Facts:
A {δ=913, φ=E}
AA {δ=821}
AB {δ=821, φ=R}
AC {δ=868}
AD {δ=281, φ=X}
AE {δ=560, φ=Y}
AF {δ=821, φ=Q}
AG {δ=281, φ=P}
B {δ=281, φ=D}
C {δ=913}
D {δ=281}
E {δ=281, φ=AB}
F {δ=868}
G {δ=868, φ=Z}
H {δ=281}
I {δ=821, φ=K}
J {δ=281, φ=U}
K {δ=281, φ=V}
L {δ=281, φ=G}
M {δ=350, φ=H}
N {δ=350, φ=F}
O {δ=821}
P {δ=281}
Q {δ=913}
R {δ=913, φ=W}
S {δ=821, φ=O}
T {δ=997, φ=M}
U {δ=821}
V {δ=913, φ=AF}
W {δ=350}
X {δ=997, φ=AE}
Y {δ=821, φ=AG}
Z {δ=821}

Known rows:
U: [ -6 -16  13  12  -5   3  -2  15   7 -11   5 -19 -16 -10   5 -10  17  -2
   6  14  21]
J: [ -9  16   3   5   7   0  -2  -4  -9  10   1   8   9   3 -21   2  -7  -2
  -7 -26 -28]
Q: [ 11   4  34 -18 -17  -8   3  31  -5 -24  -6  25 -13  27  34   3   1  25
   4  12  21]
C: [  5  13  -7  -6 -12  -3  -9   1  -3 -14  -1  21   5  16  29  15  -5   5
  -2  10   6]
L: [ -8  16   3   6   7  -1  -1  -2 -11   9   0  10  10   5 -22   4  -5  -3
  -7 -25 -27]
G: [ 33  -5   6 -17   2 -25   7  -8   6   4  16   5   9   0   0 -14  -4 -15
   6   4   6]
AA: [ -6  -9  -1  21  -2   3  -4  11   3  -7   7 -11  -6  -6  -2  -8  18 -11
   6  15   7]
M: [  9  -6  -3   1  10  -4  26   7  -8  19 -24  -5  16   5   0  13  -7   9
   0  22   8]
AB: [  5  -7  19  26  -1  -3   2  31  -8 -11   6   4  -5   9 -13 -14  31  -8
   8  16  11]
S: [ -4  -3 -13  32   2   2  -7   8  -3  -5  10  -2   2  -3 -10  -6  24 -21
   6  16  -3]
X: [-34 -15 -66 -43  26  28 -13 -46  29  14   8  -6  -6 -36  26 -14 -16  13
  23  20 -24]
K: [  5  15  29   7   2  -3   6  18 -17   4  -1  17   5  17 -29  -3   2   8
  -8 -24 -18]

Rows, some named above:
[  9   5  35 -19 -15 -10   3  32  -6 -24  -6  26 -13  26  32   3   1  26
   4  12  23] => Q
[  6  13  -8  -5 -14  -3  -9   2  -3 -15  -2  21   3  17  29  15  -5   6
   0   9   5] => C
[ -8   0 -17 -12 -26  23 -21 -62  25   6  -9 -64  -9 -31   6  22 -37  12
 -38 -46  22] => P
[-30 -27 -63 -30   2  11  -7 -45  14   8 -14  -5 -26 -40  17  17 -34 -29
  13  -5   4] => AE
[ 12 -16  37 -14   7 -10  35  34 -10  12 -26  -2   2  13   5   2  -2  28
   5  23  26] => W
[-64   3 -49 -23  31   0 -12 -40  21  22  10 -11   1 -37  16   8 -34 -12
  18 -15 -56] => AD
[ 23  28  -8  19 -11  -6  -7  15 -23 -12  -2  48  20  37   3  13  13  -4
  -2  10 -11] => A
[ 17  17  13   0 -12  -7  -1  23 -14 -19  -3  36   4  32  18   8   7   8
   0  12   5] => V
[ 11   5  34 -19 -16  -9   2  30  -6 -23  -5  26 -12  26  34   3   1  24
   4  12  22] => Q
[ 31 -11  18 -27  -1 -23  10  -7  11   0  14  -3   1  -3   8 -16  -8  -6
   5   1  18] => F
[ 12 -16  37 -12   7 -11  35  34 -11  10 -27  -1   2  12   5   3  -3  27
   6  24  25] => W
[ 19   1 -26  -8  10  26  -2 -10  -5   6   0  24  10   8 -19 -18  17  13
   2  13 -12] => T
[ 14  13  19  -6 -12  -9  -1  27 -12 -20  -4  34  -1  29  23   7   5  13
   5  12   9] => R
[  8   1 -17  11  13  -4  24   1 -12  24 -24   3  27   7  -8  16  -4  -1
   1  22  -4] => N
[  2 -11  25  21   0  -4   5  37  -7 -12   7   2 -11   7  -7 -17  29  -4
  10  16  13] => AF
[  6  14  -6  -6 -14  -2  -9   1  -3 -14  -2  20   3  17  28  13  -5   6
  -1  10   5] => C
[-22 -14 -48  14 -10  18 -24 -45  28  -2   8 -55  -8 -40  17  10  -4 -19
  -6   4  15] => Y
[ 11   5  -2  46   1  -1  -1  24 -15  -5   9  15   9  14 -27  -8  37 -24
   4  15  -7] => I
[  8  -6  -2   1   9  -5  25   8  -7  20 -24  -5  16   6  -1  13  -6   9
   1  21   9] => M

Now the same nodes, written a new way:
Known rows:
M: [ -7   2   2  -7 -19   4  11   0   0   6   0  -3 -17 -15  -8 -15   9  -8]
H: [  1   7   7   8   6   0  -2   7  -4  -2   7   3  22 -12  21   5 -16   1]
J: [  7 -11   7  10  24  -6 -16 -15  15   6 -17  -1   4  22  18  13  -8  -9]
U: [ -2  -2   7  -7   9   5  -9   3  -5   5   7   3  10 -16  17   6  -6  12]
N: [ -2  -8   1  -7  -9  -3  22  -4   4  -8 -18   1 -17 -10 -14 -17  17 -11]
I: [ -4   0   3   7  12  13 -16 -16 -14   6 -22   0  -6  23  12 -20 -12 -35]
D: [  9   3   8  12   9 -11  -6   7   4  -8   8   3  18  -7  19   9 -16   1]
AB: [  8  -4   6  18   9   0 -15 -16  -3   8   4  -3  -8   2  22  -5 -13 -13]
R: [ 13  -3  -8  25 -20 -15  -5   5 -24   6   9 -10 -14  -1 -10 -20 -23  10]
E: [ 13   4   9  27   5  -1 -13 -10   8   4  -8  -2   1  10  19  -5 -22 -24]
L: [  2   0  -5   1  20  -5  -7   0  -8   1 -18  -1   9  28  20  -8 -10 -17]
Z: [ -2   9   9   8   9   9 -20  -9   1  14  11   4  -2  -8  15  17   3  18]

Rows, some named above:
[ -3 -11  -4  -9 -11  -6  21   0   6  -9 -15  -1 -22 -13  -9 -17  12 -10] => N
[-12   5  -2  -7 -18  -1  14   4  -1   2   0  -8 -15 -16 -14 -14   9  -5] => M
[  4  -6   4 -42  22   0 -18  -4  34  -4 -10  19  35   5  -7  35  35   9] => Y
[ -9  -8 -31 -67 -22 -19  20  10   7 -18   5  -1 -18 -16 -47  -1  59  18] => AE
[ 13   6  -8  23 -17 -13  -1   6 -20   1   9 -16 -17  -4 -11 -17 -19  14] => R
[ -3   6  10  18   1  10 -14  -5 -15  28  15  -1  -9   2  22   0 -11  11] => AF
[  1   3 -47 -19   2 -24  35  29   5 -46  14 -10  25  16 -15  11  16  36] => X
[ 11   1  -7  13 -13 -11  -8   5 -11  -2  -7  -8  -4   8 -25  -9  -9   9] => C
[ -2   1 -44 -23   1 -20  35  26  -5 -39   4  -9  27  22 -19   9  22  35] => X
[-22   0 -30 -19  36  -8   9   8  -3 -49   3  -4  41  28  13   6  30  15] => AD
[ -2  14   2   7 -24  -3  16  -2 -13  21  28  -8 -31 -31   8  -9  -7  13] => W
[ 15  -5  26 -32  25  -7 -20   8  42  11 -26  17  47   5  -7  48  25   1] => AG
[ 20   3 -12  -1 -10 -18  15   9 -35  20  18   0 -19 -11   5 -10 -33  27] => Q
[ 12 -11  -8  16  -9 -11  -5   5 -17  -3 -32  -9 -18  25 -20 -35 -16 -20] => A
[ 12   0  -5  22 -18 -10  18   8  -3  -9 -18  -9  -2  25 -22 -13 -14  -3] => T
[  2  12   0   5 -24   1  20  -2 -14  23  26  -6 -30 -32   6  -8  -9  12] => W
[  3 -10   4  18   7  -2 -15 -21  21 -24  -4  -2  -2   3   1   1  10 -13] => S
[-15   5  -3 -23 -22  36  30  -2  -6  30  18  12 -26 -14 -14   3  19  12] => F
[ 15   2  14 -34  21  -1 -20   8  45   5 -18  16  48   2 -17  50  22  -7] => AG
[  7   0   5  15   4   0 -13 -17  -5  10  10  -3  -9  -7  14 -10 -17 -17] => AB

Now the same nodes, written a new way:
Known rows:
T: [  3 -19   7 -18  -6   0  19  33  22 -19  -1   7]
M: [ 15 -10  18   5  25  -6  13   6  28  -4 -31  -4]
V: [ -3  -6   2 -26  16  26  20   1  25  -3 -37   3]
N: [ 25 -10  17   0  19 -12  27   5  27  -5 -14   4]
R: [ -4  -6   5 -26  17  29  17   0  22  -6 -41   3]
W: [ -1  -4  19   5  26  14   4   1  39 -12 -67  -6]
Y: [ 18 -26  21  21  36 -39 -36  21 -13  33  25 -11]
X: [ 16 -35  45   2  35 -12 -39  43 -28 -30  38   0]
C: [  3 -13   5 -19  25  14   7   8   9   2 -16   0]
J: [ 14  -3 -21  -3 -33  16  -4  25   1 -20   4   9]
D: [ -7  -4 -17   5 -21  23 -34  25  -2 -19 -25  -3]
I: [ 22  -5   8 -10 -17   3  36  -3  46   7 -19  14]

Rows, some named above:
[-10 -18 -29  27   8 -28 -63  46 -39  22  20 -23] => P
[ 28 -22  32  12  38 -24 -47  19 -17  15  29   4] => AE
[ -3  -5  20   5  25  13   5  -1  40 -13 -66  -7] => W
[-28  -7  27   7   4  -6   7  19   3 -25 -34 -28] => F
[-16  -6   6 -22  24  34   1   2  23  -7 -55  -3] => Q
[ 30 -21  32  13  39 -25 -48  17 -18  15  29   6] => AE
[ 42 -17  24  12  -1   2 -47  31 -47 -40  60  14] => AD
[ 13  -6  -6 -32   2  15  47   1  29   0 -14  11] => A
[  9  -5  16  -5  -2  15   9  -3  42   0 -40   6] => AB
[  8  -5  17  -4   0  17   3  -1  41   0 -47   6] => AF
[  5 -11   6 -19  25  15   8   8   8   2 -17   2] => C
[ 24 -10  18  -2   0  -3  12   2  27   7  -9   8] => S
[  4 -19   6 -18  -6   0  20  35  22 -20  -1   5] => T
[  1 -19 -28  23   1 -32 -52  45 -38  19  34 -19] => AG

The same nodes again, as new rows of numbers:
Known rows:
E: [ 37   8  -6  43  21  17  -5  -5  15  11 -30  17  45 -34   9   0]
H: [ 17  14  18  43  -8  27  -9 -13  30 -20   1  30  22 -12  11  10]
AG: [ 31  13  14   2   8  39 -24   1  26  20   2  32  33 -23 -25  20]
W: [ 11   6  20  13   6  10  -9   8  30 -18 -16  10  49  -9  12   2]
AA: [ 14   1  14  11  -5  34 -20  17   7 -23 -10   9  48   6   0  -6]
Z: [ 19  12  13  21   2  49 -22  18   7 -35  -8  -2  64  11   7  -9]
S: [ 22   1  11  16   0  36 -12   9   1 -18 -16   2  45   5   2 -11]
I: [ 23   6   8  12 -10  41 -12  17  -9 -13 -21  -1  38  -6   0 -17]
AC: [ 12  11  22   3   5  26  -2 -13  30 -15  -2  23  44 -19  17  -4]
R: [ 22  -1   9  21  17  12 -17  10   0  15 -29  10  66 -10  23   4]
V: [ 11  24  33  11 -26  39 -18   6 -23   3 -21  16  30 -30   8 -16]
T: [ 12  -5  13  -3  -7  24  30 -17  28 -17   5   0  34 -27  36 -19]

Rows, some named above:
[ 23   4  -6   4   1  61  30  23   0  10   8  -6  41  -5 -23   9] => AE
[ 27 -11 -12  25  15  15  -8  15  -2   5 -42  -2  70  -4   9 -13] => AB
[ 33  12  12   5   9  39 -21   0  31  23   0  33  32 -28 -25  16] => AG
[ 29  -7   5 -10   7  56 -11  24  10  16  -1   2  34   0 -23   1] => Y
[ 11  13  21   5 -27  36 -24  12 -16 -20 -31  10  36 -10  -3 -17] => AF
[ 11  11  17   6 -24  32 -23  13 -17 -18 -26   8  39 -15  -3 -14] => AF
[  4  12  34  11  -9  27 -28   8   7  -8  -9  22  51  -8  15   2] => Q
[ 14   2  11  36 -16  23  20 -10  19 -17  -5   2   3  -3  26  -8] => M
[ 21  16  20  15   4  27 -28  -4  30  -3  -3  35  39 -24 -12  17] => P
[ 28   1   6 -14  12  51  35  -6  28  -4  14  -8  37 -29  25 -15] => X
[ 27   2  18  24   7  36  -7   6  -4   6 -18   4  56  -6  23  -5] => A
[ 12   5  32  16   1  32 -21   7   6  -8  -2  14  48  -5  17   6] => C
[ 19   9  15  10   2  29  -6  11  20 -14 -12   5  36 -19   7  -6] => N
[ 33  -1   6 -16   9  49  38  -4  30  -9  15  -9  38 -30  19 -14] => X
[ 37  19   9  39   8  48  -6  -5  20   1  -6  15  26 -25  -5   3] => AD
[ 14   8  29  21  -2  35 -21  11   6  -8  -4  20  52  -4  21   4] => C
[ 14   8  28  22   0  35 -19   6   9  -9  -7  14  51   1  15   6] => C

